Below is a small trained network, with its code and all its weights. Each question gives an input and a class and asks what happens when units are switched off, that is, made to give their printed mean instead of their output.

import numpy as np


def w(rows, s, z=0):
    codes = np.array(rows[::2]) - 128.0
    scale = np.full(codes.shape[1], s)
    scale[-1] = z or s
    return codes * scale


def f(y):
    return np.maximum(y, 0)


def log_softmax(a):
    a = a - a.max(-1, keepdims=True)
    return a - np.log(np.exp(a).sum(-1, keepdims=True))


def net(x, mask):
    res = np.array(x, float).reshape(1, 4) / 4 @ E
    y = f(res @ A[0][:, :-1].T + A[0][:, -1])
    res = res + np.where(mask, y, B[0][:, -1]) @ B[0][:, :-1]
    return log_softmax(res[-1] @ U[:, :-1].T + U[:, -1])


A, B = {}, {}
E = w([
[77,199,39,83,137,130],'x0',
[94,120,147,148,41,180],'x1',
[134,152,159,76,154,141],'x2',
[115,113,123,8,87,42],'x3',
],0.016)
A[0] = w([
[149,169,69,134,170,100,167],'n0',
[140,113,234,144,68,221,163],'n1',
[115,190,156,173,81,220,137],'n2',
[204,45,130,124,165,120,178],'n3',
[28,145,106,74,21,165,145],'n4',
[176,114,183,97,103,105,164],'n5',
[118,188,88,60,135,141,169],'n6',
[133,92,176,168,208,193,234],'n7',
[90,169,73,105,156,40,194],'n8',
[79,142,127,103,71,170,109],'n9',
[112,102,191,147,111,95,182],'n10',
[197,97,154,180,218,102,209],'n11',
[208,122,112,101,110,70,77],'n12',
[83,143,111,112,93,183,113],'n13',
[166,107,237,141,57,119,212],'n14',
[104,123,28,60,74,100,73],'n15',
[216,82,195,186,179,94,253],'n16',
[81,222,73,170,177,206,198],'n17',
[194,56,186,107,75,5,191],'n18',
],0.011,0.0041)
B[0] = w([
[88,223,119,121,126,130,185],'n0',
[195,175,195,190,32,62,237],'n1',
[162,100,121,161,139,33,229],'n2',
[145,39,144,108,174,165,194],'n3',
[109,82,254,157,179,187,225],'n4',
[152,74,111,77,108,144,184],'n5',
[112,159,145,159,151,137,201],'n6',
[181,129,94,224,144,171,238],'n7',
[233,234,158,94,103,141,213],'n8',
[97,48,149,140,175,155,177],'n9',
[143,118,111,94,90,131,179],'n10',
[167,89,100,131,174,204,227],'n11',
[149,105,124,113,169,79,174],'n12',
[86,34,172,211,229,70,174],'n13',
[131,112,175,48,35,128,225],'n14',
[187,162,215,182,131,187,211],'n15',
[189,71,114,121,127,178,247],'n16',
[27,158,93,201,152,86,250],'n17',
[117,102,100,54,132,114,245],'n18',
],0.0076,0.016)
U = w([
[161,103,149,152,183,220,167],'0',
[192,139,131,164,92,116,47],'1',
[96,217,7,135,189,162,161],'2',
[90,121,133,164,216,53,63],'3',
[171,96,91,56,164,104,138],'4',
[87,107,146,69,55,152,48],'5',
[169,225,131,119,116,116,252],'6',
],0.013,0.0023)

Each question gives the input, the list of numbers given to net, and the class t.
The units are the neurons (one row each of A and B). Each row of codes is followed by its name. A weight is (code - 128) times the scale printed after its matrix; where a second scale follows, it is the last column's (A, B and U).
mask holds one flag per neuron, in row order. A switched-off neuron (its flag False) gives its mean, the last column of its row in B, instead of its output. The means were averaged over made-up inputs and are rounded, as every weight is.
A unit's drop is (log p(t) with every unit on - log p(t) with that unit switched off) / (log p(t) with every unit on - log p(t) with every unit switched off).
The circuit of an input: a set's keep is (log p(t) with only the set's units on - log p(t) with every unit switched off) / (log p(t) with every unit on - log p(t) with every unit switched off). Starting from the 12 units with the biggest drops (on a tie, the unit counted first), units are removed one at a time, each time the one whose removal leaves the highest keep (on an exact tie, the one counted first), for as long as the keep stays at least 0.8.
circuit, biggest first: the units of the circuit, biggest drop first
unit that matters most: the unit with the biggest drop
top k neurons: the k neurons with the biggest drops, biggest first
drop when u is switched off: that unit's drop, to one decimal
input [8,4,5,-1], class 3: unit that matters most -> n17
input [1,2,5,-8], class 3: circuit, biggest first -> (n17; n2)
input [-6,1,-6,6], class 5: top 2 neurons -> (n14; n2)
input [-8,2,1,1], class 5: top 2 neurons -> (n14; n18)
input [7,2,8,3], class 0: top 2 neurons -> (n4; n15)
input [7,-8,6,-1], class 2: top 2 neurons -> (n1; n17)
input [1,2,5,8], class 0: top 2 neurons -> (n15; n4)
input [0,4,7,4], class 5: top 2 neurons -> (n7; n11)
input [-5,1,-2,-6], class 1: top 3 neurons -> (n1; n4; n2)
input [2,-1,7,0], class 2: top 2 neurons -> (n1; n14)
input [1,-4,-1,-5], class 2: top 2 neurons -> (n4; n17)
input [5,-5,6,-1], class 2: drop when n4 is switched off -> 0.0
input [-1,8,7,-4], class 1: drop when n1 is switched off -> 0.4
input [-1,4,8,-7], class 1: circuit, biggest first -> (n1)
input [-2,8,-1,-3], class 1: drop when n1 is switched off -> 0.1
